Each row of numbers stands for one node and depends on some of the facts below. Use the named rows to name the rest.

How the nodes are related:
ω: hangs directly under; δ: refers to; β: belongs to class; σ: is of sort
Z117: ω Z599; β flepil; σ 187
Z121: ω Z597; β kipliber; σ 582
Z128: ω Z891; β gedrum; σ 582
Z136: ω Z283; δ Z219; β kipliber; σ 518
Z143: ω Z617; δ Z281; β tramu; σ 518
Z147: ω Z21; β flepil; σ 582
Z149: ω Z576; σ 569
Z151: ω Z260; β griredem; σ 187
Z162: ω Z71; δ Z292; β kipliber; σ 569
Z182: ω Z576; β nedun; σ 569
Z185: ω Z283; β gedrum; σ 582
Z188: ω Z617; δ Z606; β ligrus; σ 187
Z213: ω Z219; β nedun; σ 187
Z218: ω Z219; δ Z891; β flepil; σ 582
Z226: ω Z576; β flepil; σ 518
Z23: ω Z944; δ Z606; σ 518
Z236: ω Z240; δ Z259; β gedrum; σ 518
Z239: ω Z259; δ Z501; β kipliber; σ 569
Z264: ω Z606; δ Z501; σ 518
Z265: ω Z554; β nedun; σ 569
Z274: ω Z53; β griredem; σ 569
Z281: ω Z466; β kipliber; σ 582
Z292: ω Z606; δ Z526; β nedun; σ 569
Z294: ω Z674; σ 187
Z310: ω Z599; δ Z944; β ligrus; σ 187
Z316: ω Z134; δ Z545; σ 582
Z323: ω Z283; β nepli; σ 187
Z328: ω Z891; δ Z836; β tramu; σ 187
Z330: ω Z71; δ Z526; β flepil; σ 518
Z339: ω Z260; δ Z259; β flepil; σ 187
Z343: ω Z306; δ Z529; β flepil; σ 569
Z346: ω Z53; δ Z472; β nepli; σ 582
Z347: ω Z240; σ 518
Z348: ω Z21; δ Z219; β gedrum; σ 569
Z35: ω Z554; δ Z260; β flepil; σ 518
Z352: ω Z496; β ligrus; σ 569
Z364: ω Z259; β nedun; σ 518
Z365: ω Z283; β guduples; σ 518
Z370: ω Z71; δ Z71; β gedrum; σ 582
Z371: ω Z496; δ Z501; β nedun; σ 518
Z395: ω Z597; σ 582
Z396: ω Z219; β tramu; σ 518
Z4: ω Z596; δ Z526; β gedrum; σ 518
Z404: ω Z554; δ Z328; σ 582
Z42: ω Z134; β riplos; σ 569
Z431: ω Z260; β kipliber; σ 569
Z432: ω Z361; β tramu; σ 569
Z436: ω Z599; δ Z283; β gedrum; σ 518
Z45: ω Z554; δ Z53; σ 569
Z456: ω Z891; δ Z944; β zasko; σ 187
Z460: ω Z496; δ Z936; β gedrum; σ 569
Z482: ω Z674; δ Z787; β nedun; σ 569
Z49: ω Z576; δ Z260; β ligrus; σ 582
Z497: ω Z260; β ligrus; σ 569
Z5: ω Z554; β nepli; σ 582
Z500: ω Z617; δ Z472; β griredem; σ 187
Z501: ω Z306; δ Z944; β gedrum; σ 518
Z509: ω Z259; δ Z831; β riplos; σ 518
Z51: ω Z71; δ Z472; β griredem; σ 518
Z524: ω Z260; δ Z306; β gedrum; σ 518
Z526: ω Z259; β gedrum; σ 518
Z527: ω Z576; β puflel; σ 187
Z533: ω Z53; β kipliber; σ 518
Z537: ω Z53; β flepil; σ 569
Z544: ω Z674; β tramu; σ 187
Z545: ω Z794; δ Z292; σ 582
Z548: ω Z134; δ Z596; β nepli; σ 518
Z555: ω Z134; β flepil; σ 518
Z557: ω Z891; β nedun; σ 187
Z570: ω Z599; β griredem; σ 582
Z591: ω Z466; δ Z936; σ 582
Z602: ω Z836; δ Z219; β gedrum; σ 582
Z607: ω Z21; β puflel; σ 518
Z609: ω Z599; β guduples; σ 187
Z616: ω Z219; β kipliber; σ 518
Z635: ω Z259; δ Z545; β flepil; σ 582
Z639: ω Z597; δ Z545; β griredem; σ 582
Z652: ω Z134; β tramu; σ 518
Z654: ω Z496; δ Z891; σ 569
Z657: ω Z361; σ 569
Z661: ω Z529; δ Z602; σ 518
Z664: ω Z554; δ Z787; β tramu; σ 582
Z669: ω Z260; δ Z891; σ 569
Z689: ω Z361; β nepli; σ 518
Z693: ω Z554; β puflel; σ 187
Z694: ω Z53; β gedrum; σ 569
Z703: ω Z599; β nedun; σ 582
Z706: ω Z361; β ligrus; σ 582
Z711: ω Z496; δ Z529; σ 187
Z724: ω Z71; δ Z936; β riplos; σ 582
Z731: ω Z606; β gedrum; σ 582
Z733: ω Z597; δ Z545; β gruton; σ 582
Z736: ω Z260; β riplos; σ 582
Z740: ω Z466; β griredem; σ 518
Z747: ω Z576; β tramu; σ 518
Z753: ω Z529; δ Z944; β nedun; σ 582
Z757: ω Z836; δ Z936; σ 569
Z778: ω Z597; β nedun; σ 582
Z787: ω Z260; δ Z292; σ 569
Z803: ω Z891; δ Z983; β flepil; σ 518
Z804: ω Z259; δ Z328; β ligrus; σ 518
Z81: ω Z617; β flepil; σ 518
Z818: ω Z466; β gruton; σ 187
Z819: ω Z466; β gedrum; σ 569
Z831: ω Z597; β ligrus; σ 187
Z841: ω Z53; β gruton; σ 187
Z843: ω Z21; δ Z831; σ 518
Z849: ω Z599; δ Z53; β zasko; σ 518
Z855: ω Z617; δ Z260; β puflel; σ 569
Z87: ω Z599; β nepli; σ 582
Z879: ω Z306; δ Z21; β zasko; σ 569
Z883: ω Z283; δ Z270; β nedun; σ 187
Z889: ω Z134; δ Z501; β nedun; σ 187
Z894: ω Z53; β nedun; σ 187
Z896: ω Z283; β tramu; σ 187
Z897: ω Z260; δ Z831; β nedun; σ 569
Z903: ω Z576; δ Z306; σ 518
Z926: ω Z496; β kipliber; σ 187
Z930: ω Z496; δ Z936; β tramu; σ 569
Z936: ω Z944; σ 187
Z937: ω Z53; δ Z292; β riplos; σ 582
Z953: ω Z496; δ Z501; β riplos; σ 187
Z958: ω Z606; β tramu; σ 187
Z96: ω Z71; β nedun; σ 187
Z970: ω Z529; δ Z983; β gedrum; σ 187
Z983: ω Z134; δ Z328; β kipliber; σ 187
Z987: ω Z260; σ 518

Some rows with their names:
Z849: 3,18,8,-6,5,12,-1,-4,9,2,-3,-2,1,9,-37,13,-2,-17,12,4,5,-8,-25,2,-23,8,-5,-21,14,1,-5,10,-4,3,-4,0,29,-16,-10,2,-1
Z240: 7,8,-12,0,8,-21,-4,11,6,7,5,0,-2,5,-7,-10,-4,-5,10,-3,3,-3,3,-5,-4,-9,3,-5,10,2,-7,-2,-5,-2,-2,11,2,4,-4,-3,1
Z151: 7,1,-7,-10,-2,-7,7,0,3,-2,15,3,12,6,-13,14,-4,17,7,5,-13,-4,-8,-7,-10,-10,4,-10,-2,12,11,2,1,9,-12,-4,2,-3,16,-11,-8
Z529: 7,7,-13,0,8,-19,-4,11,6,9,5,0,-1,5,-6,-11,-4,-6,10,-4,3,-4,3,-5,-4,-9,3,-6,10,2,-6,-3,-5,-2,-2,12,3,3,-3,-3,1
Z544: 2,3,-2,8,9,-16,-3,4,2,6,0,3,0,9,-22,-3,-3,-3,11,-3,6,-4,-1,-1,-13,2,-6,-15,6,-7,2,-3,-5,0,4,23,8,-7,-7,10,4
Z883: 10,-10,-9,-2,-5,24,-13,4,3,4,4,3,-3,-8,34,-6,-2,-9,-3,-5,-3,0,16,-4,-3,-4,16,11,-9,14,10,4,4,1,4,-5,-8,16,18,-2,9
Z23: 5,5,4,6,0,-2,-1,5,3,0,1,0,-10,2,1,-5,-4,-9,9,-6,8,-5,2,-2,-11,2,4,0,2,1,-1,2,-2,-1,-3,9,4,0,-2,2,5
Z42: 4,-12,-12,-7,3,6,-3,3,1,0,0,4,17,-6,-11,4,-4,3,2,-5,-10,-1,3,-4,-7,-13,-5,-3,-5,10,12,1,1,7,-1,-4,-12,13,13,-6,-6
Z803: 3,8,9,12,3,12,-3,3,4,1,-4,0,-13,2,-1,-6,-4,-20,9,-8,11,-3,-3,0,-16,9,3,-6,8,-2,-6,-1,-2,-5,1,15,17,-7,-10,8,10
Z527: 8,-3,-13,-9,-1,11,-13,3,5,9,7,2,11,-1,0,4,-1,1,3,0,-14,-4,7,-5,-6,-10,8,0,-7,10,13,6,3,0,-1,-5,-3,9,18,-6,-1
Z472: 8,8,-11,1,8,-18,-4,10,7,6,5,0,-2,5,-5,-11,-5,-6,11,-3,4,-3,3,-5,-4,-9,5,-5,9,2,-7,-3,-5,-2,-2,11,3,3,-4,-4,1
Z316: -1,-5,8,5,-6,-7,4,-1,0,-12,-6,7,-5,-3,-1,-8,-3,-7,5,-11,11,-4,-5,-3,-13,0,-19,-3,5,5,3,2,-4,5,5,2,-2,8,3,13,3
Z606: 7,7,-12,0,8,-21,-4,11,6,7,4,0,-2,6,-5,-11,-4,-7,11,-4,3,-3,2,-5,-4,-9,6,-6,10,2,-8,-3,-5,-3,-1,11,3,4,-4,-3,0
Z348: 5,-14,0,0,2,17,1,1,0,-9,-1,3,6,-9,4,0,-8,-1,2,-9,-5,0,1,-3,-9,-8,-7,4,-4,11,10,2,0,7,-3,-10,-13,16,12,-5,-1
Z757: 5,-7,16,25,17,33,8,-5,-3,-5,-5,-4,0,-13,8,-5,-14,-23,2,-14,1,4,-5,0,-17,-3,-14,0,5,4,3,-9,-1,-4,-2,2,7,3,1,1,3
Z236: 8,2,-1,-4,-4,5,-2,5,3,-2,5,0,-7,-1,10,-1,-4,-3,7,-2,-3,-5,4,-3,-7,-6,7,6,-4,9,7,6,2,-1,-8,-6,-7,9,13,-8,1
Z639: 1,-3,6,-10,-11,-4,9,-5,3,-22,-2,5,5,-4,-17,6,-4,6,9,-4,-4,-7,-14,-5,-15,-10,-21,-3,1,15,12,9,-2,3,-8,-22,-7,11,16,0,-7
Z657: 1,-9,-6,3,8,-2,-2,6,-1,3,-3,5,11,-2,-17,-2,-4,-3,4,-9,1,-1,2,-3,-10,-4,-9,-10,3,0,3,-4,-2,7,5,14,-2,6,0,4,0

Which node is each row?
No name comes twice in this set of rows, the named rows included.
0,8,5,7,-4,-9,-3,3,5,2,-3,4,-12,5,-8,-9,-2,-16,10,-6,15,-7,-1,-1,-16,8,5,-10,10,-1,-8,2,-3,0,3,13,14,-5,-8,15,9 | Z330
7,8,-9,-12,-1,-8,-3,3,6,4,8,0,9,3,-20,9,-2,5,11,4,-13,-9,-4,-3,-10,-12,5,-4,-3,8,10,8,1,-2,-12,-9,-2,1,13,-14,-8 | Z740
-6,-2,-4,10,7,-6,-8,3,4,5,-2,7,12,1,-19,-4,-1,-9,6,-15,3,3,1,0,-15,-2,-7,-17,6,-5,-3,-10,0,0,9,16,9,-1,-12,11,5 | Z537
-6,-10,10,6,-17,-26,17,-5,-2,-19,2,13,-6,-2,4,-9,-8,6,5,-11,21,-5,-6,-8,-15,3,-9,-14,12,11,-7,0,-2,24,2,-3,0,8,10,21,2 | Z787
4,0,-6,3,6,-7,-6,4,2,8,2,3,3,4,-11,-4,-3,-2,7,-4,1,-3,4,-3,-10,-3,0,-6,2,-2,6,0,-2,2,2,15,2,0,3,4,2 | Z294
5,2,-11,-9,-10,-23,-7,5,3,7,7,4,1,0,-3,-6,-1,3,8,-1,-2,-10,9,-6,-6,-10,11,0,-3,9,6,9,2,3,-4,-3,-7,8,18,-3,-4 | Z526
5,-9,1,-3,0,10,2,1,0,-8,-1,3,4,-8,5,1,-3,0,2,-7,-5,-1,1,-4,-7,-9,-12,5,-6,11,13,2,0,3,-1,-6,-10,15,13,-4,-1 | Z370
-1,-1,-2,4,8,0,-2,5,1,10,-6,4,7,0,-16,-3,2,-9,4,-10,5,0,-4,-2,-13,0,-11,-17,8,-2,0,-5,-4,1,10,25,13,-3,-8,13,4 | Z147
5,-12,-5,-6,-1,27,-4,0,2,-5,-2,4,10,-11,5,3,-6,-4,-2,-8,-9,0,1,-3,-10,-7,-4,1,-3,16,11,3,2,5,-1,-14,-8,17,14,-5,1 | Z855
-2,-17,-6,-6,-28,-8,-6,-4,0,-10,-3,14,-2,-15,28,-18,-5,-5,-4,-11,14,-8,13,-9,-7,-6,0,1,2,21,2,12,3,17,10,-22,-14,29,29,17,3 | Z292
6,-9,5,1,0,16,5,-1,1,-10,-1,2,0,-9,8,0,-4,-2,2,-8,-4,0,-2,-3,-9,-8,-14,7,-5,13,12,2,0,0,-3,-10,-10,14,12,-3,-1 | Z602
6,-1,20,24,16,31,10,-5,-3,-1,-5,-4,-4,-12,12,-4,-9,-23,4,-13,2,3,-7,-1,-17,-4,-17,3,2,4,7,-8,-1,-11,-1,3,10,3,1,2,2 | Z591
-3,-1,12,10,2,-10,7,0,0,-10,-8,5,-6,0,-16,-6,-3,-9,9,-12,13,-2,-10,-1,-16,3,-22,-10,8,-1,0,-3,-5,3,5,13,6,0,-8,16,4 | Z664

The same nodes again, as new rows of numbers:
Some rows with their names:
Z87: 1,-4,12,-4,-5,-7,2,-5,17,9,10,19,8,3,5,15,-4,2,0,-10,7,-3,-2,-15,4,-9,17
Z983: -1,-9,-2,-9,4,-3,-1,5,16,-5,6,15,13,2,10,3,-8,2,-7,13,-11,1,8,-6,-19,13,-6
Z431: 0,-23,25,-11,-1,-5,7,17,-1,12,12,23,-13,-3,13,7,-8,6,-2,-6,-16,7,-4,-12,-4,-19,1
Z316: 6,1,12,-6,-24,-7,4,8,-1,10,-7,19,19,22,7,2,13,-9,5,2,-8,4,2,0,12,8,1
Z602: 12,-2,-3,-3,-26,-16,-11,-19,11,-1,-3,-4,17,4,1,7,8,-19,14,-14,20,-1,-18,0,10,-8,22
Z71: -16,-13,7,-9,18,-11,-27,7,16,-8,-2,5,13,-15,9,5,-9,-4,9,1,21,10,7,2,-1,-17,5
Z544: 2,-10,-7,-19,7,16,-10,10,19,-7,6,25,22,1,10,-6,-34,11,2,-2,-23,6,27,-10,-15,24,-16
Z310: 1,-3,-4,18,-13,-15,18,2,10,1,9,21,13,22,13,19,22,6,-12,-5,17,-13,12,-40,-4,41,5
Z944: -14,-11,15,-5,22,-20,-18,9,6,1,-8,6,0,-9,23,2,-4,0,1,4,11,11,3,-8,-3,-6,7
Z432: -3,-15,18,-20,1,19,-6,8,3,12,7,33,14,2,3,2,-39,23,11,-15,-20,13,26,-8,-8,-2,-9
Z524: 20,-20,1,-4,-30,-20,2,7,-7,17,-2,11,-1,25,26,1,20,-26,13,-24,13,1,-17,-3,21,1,25
Z694: 8,-14,10,6,-12,-9,-2,-10,-3,16,-4,1,7,5,11,13,12,-20,8,-9,22,4,-20,2,17,-32,27
Z548: 3,-2,24,3,-8,-14,6,4,-10,7,0,13,2,18,10,11,14,-2,1,-1,-13,-2,-5,-8,5,-7,2
Z5: 1,-5,13,-11,-12,-9,-5,-5,4,2,2,18,9,5,7,10,5,-1,7,-3,0,1,-1,-5,4,-8,11
Z270: -17,-1,11,-19,-13,-10,-24,7,39,-9,4,-8,14,-25,-10,-10,-18,-9,0,4,9,0,11,3,5,-19,14
Z654: 8,-4,29,6,-16,-8,2,-9,-26,6,-7,18,16,19,6,18,13,-2,26,-14,-14,5,-9,-16,-5,-3,-13
Z500: -6,-10,5,9,-8,-14,8,12,-5,-10,-1,11,26,23,10,22,37,-7,-5,6,14,-14,17,-38,-9,23,-5
Z136: 5,-6,19,-2,-25,5,5,3,-3,13,5,18,11,14,1,2,-11,2,5,-17,-22,-4,15,-16,4,11,0

Rows to name:
No name comes twice in this set of rows, the named rows included.
-6,-8,12,-17,16,-6,-17,-9,6,-3,12,19,13,-18,-9,15,-22,13,13,-7,2,-2,0,-3,-14,-21,6 | Z281
-6,-31,1,-15,10,-15,-13,18,14,-2,9,3,-14,-21,13,8,-10,-6,7,-15,24,11,-1,-29,-12,-10,11 | Z260
-26,-25,6,-36,-21,0,-17,7,36,5,7,-7,-1,-20,15,-14,8,-12,-16,-3,16,7,26,-9,7,-24,40 | Z529
-6,-12,2,-40,-57,0,6,6,30,-1,3,-1,17,11,20,-19,36,-22,-21,8,-9,3,26,-4,0,0,17 | Z711
7,8,15,-7,-11,9,3,12,3,-2,4,32,12,2,-12,-4,-49,18,10,-14,-48,2,14,1,-2,16,-27 | Z143
1,-14,26,6,-46,-8,9,-17,-14,16,-3,-15,13,11,9,5,30,-29,9,-9,-9,4,-21,-10,4,-26,8 | Z460
-13,-23,42,-21,-28,30,13,3,-18,17,4,17,11,12,13,3,-11,11,-7,-10,-41,20,25,-21,-22,-15,-16 | Z930

The same nodes again, as new rows of numbers:
Known rows:
Z689: -1,12,-9,2,22,2,-12,-1,-25,-17,-20,-1,8,1,1,-6,22,-8,-29,-3,7,10,3,4,25,25,-10,-5,6
Z896: 1,7,-3,-4,17,-4,-10,7,-33,-23,-10,3,7,7,1,-7,16,-9,-30,-7,8,16,5,-4,15,24,-17,-5,6
Z724: -19,-14,-10,3,5,11,-21,0,18,-11,-3,-2,4,-15,-31,-16,21,-14,-3,6,-5,3,-16,7,40,31,-20,-7,-12
Z970: -10,-2,-4,10,6,9,-3,-7,-11,-10,-10,-3,17,-3,-8,-4,26,-14,-14,-1,0,12,-1,12,33,42,-13,5,-5
Z570: -1,3,-3,4,17,-4,-21,19,-34,-20,6,7,-3,9,1,-19,8,-18,-50,4,16,4,-1,17,-6,4,-16,-29,18
Z316: -2,-8,2,7,4,12,-10,5,-21,-4,7,2,6,-3,1,-9,17,-15,-37,-2,3,9,-14,15,17,13,-23,-9,-3
Z903: -4,-1,5,6,14,10,-9,4,-16,-13,-7,4,4,-1,-1,-8,22,-12,-30,-5,6,12,0,4,23,28,-15,1,3
Z218: -4,-12,-4,14,13,9,-9,7,-18,-10,3,-8,-3,7,-12,-7,15,-22,-32,5,6,7,-3,29,9,16,-10,-23,6
Z849: -9,3,0,14,12,9,-13,4,-16,-10,-5,6,7,0,-2,-13,22,-15,-35,0,9,7,-1,20,21,31,-9,-4,11
Z226: 2,5,-13,10,26,2,-11,2,-29,-18,-20,-8,1,10,-6,0,19,-15,-32,-1,9,14,8,18,17,24,-4,-12,13
Z364: -6,25,-9,2,18,1,-18,-13,-11,-13,-24,2,20,-10,13,-10,33,-4,-21,3,3,-2,3,6,45,36,-8,-6,-4
Z836: -6,3,-7,-10,8,-7,-6,1,-30,-13,-5,-5,12,5,3,-4,7,-14,-18,-8,14,3,0,-2,16,31,-20,-10,3
Z894: -8,19,-6,-2,13,-1,-15,-13,-17,-14,-29,2,28,-2,13,-14,33,-3,-19,1,-2,1,11,-1,42,39,-5,-12,-9
Z509: -8,5,-4,8,11,13,-7,-10,-5,-9,-15,1,17,-9,-2,-6,29,-10,-18,-1,1,6,-3,7,41,38,-12,5,-5
Z607: -10,31,-7,5,20,0,-22,-18,-6,-10,-27,2,24,-12,21,-14,39,-1,-20,6,2,-9,6,14,55,41,-3,-11,-5
Z657: -5,10,-7,2,-2,-8,-4,-3,-21,-24,-11,-8,15,10,-2,-12,11,-16,-27,-1,5,10,5,1,18,17,-12,-10,-6
Z472: -6,2,-6,-10,7,-5,-7,1,-30,-12,-4,-5,10,5,3,-4,8,-13,-17,-8,14,3,-1,-2,15,30,-21,-9,3
Z841: 3,3,-1,-22,13,0,-4,8,-33,-26,-14,13,16,3,1,-13,15,-1,-30,-14,6,19,1,-37,15,20,-27,6,-3

Name these rows:
No name comes twice in this set of rows, the named rows included.
-6,11,20,2,-7,1,16,3,-13,-26,12,6,17,13,12,-26,14,-22,-41,0,17,-3,14,-5,2,21,-12,-14,0 | Z239
-2,-11,9,12,-4,16,-14,4,-32,8,10,3,9,-4,13,-3,18,-14,-45,-7,1,13,-22,19,22,9,-28,-3,-9 | Z545
-16,13,7,11,-16,1,-8,-13,0,-9,-5,-2,23,-1,12,-20,27,-16,-24,2,0,-3,-1,11,42,30,-10,-8,-19 | Z482
-6,-7,11,3,7,7,-9,12,-19,-15,2,7,0,5,-4,-12,20,-14,-31,-9,6,16,0,-1,18,28,-21,1,2 | Z328
-2,-13,-1,17,7,12,-11,6,-25,-2,5,-8,-2,6,-5,-4,15,-22,-39,1,3,10,-8,31,10,13,-15,-19,3 | Z635
-8,15,3,7,8,10,-1,-10,-2,-8,1,3,26,-10,11,-18,29,-13,-24,14,8,-15,1,18,28,32,-7,-21,-5 | Z753
-21,-16,3,6,-10,1,-15,9,10,-21,1,-3,-4,7,-29,-22,12,-22,-14,-3,-1,13,-5,-4,29,23,-19,-4,-12 | Z757
-8,18,-17,5,-5,-7,-1,-17,-10,-21,-19,-12,29,3,-3,-10,17,-13,-15,5,0,5,1,5,32,28,-8,-5,-13 | Z42
-7,7,-2,24,10,7,5,-1,-21,-13,-4,-4,17,10,-2,-9,23,-24,-29,6,12,3,13,38,9,41,3,-13,17 | Z310
-8,-1,19,6,-17,1,-8,6,-23,-10,8,6,9,8,17,-18,14,-15,-47,-11,3,12,-7,-2,20,10,-24,-2,-14 | Z162
-2,-11,20,9,9,7,-22,21,-30,-6,17,8,-14,10,10,-17,14,-19,-56,-5,10,8,-4,19,4,2,-22,-25,6 | Z639
-11,2,5,13,-9,-2,-6,-1,-11,-16,-1,-7,8,13,0,-17,16,-21,-31,-1,5,5,6,13,21,21,-8,-14,-7 | Z879
-2,7,-3,-8,11,-9,-8,0,-27,-16,-1,-9,6,4,7,0,7,-12,-15,-6,11,4,1,2,18,29,-23,-9,3 | Z496
-3,5,3,-4,16,-4,-19,17,-36,-21,-1,3,-5,15,10,-14,30,-4,-44,-7,17,13,12,4,14,17,-15,-16,13 | Z151
0,8,10,6,16,13,13,0,-16,-17,-3,4,13,2,6,-11,23,-16,-33,0,17,1,12,7,10,33,-6,-6,12 | Z264

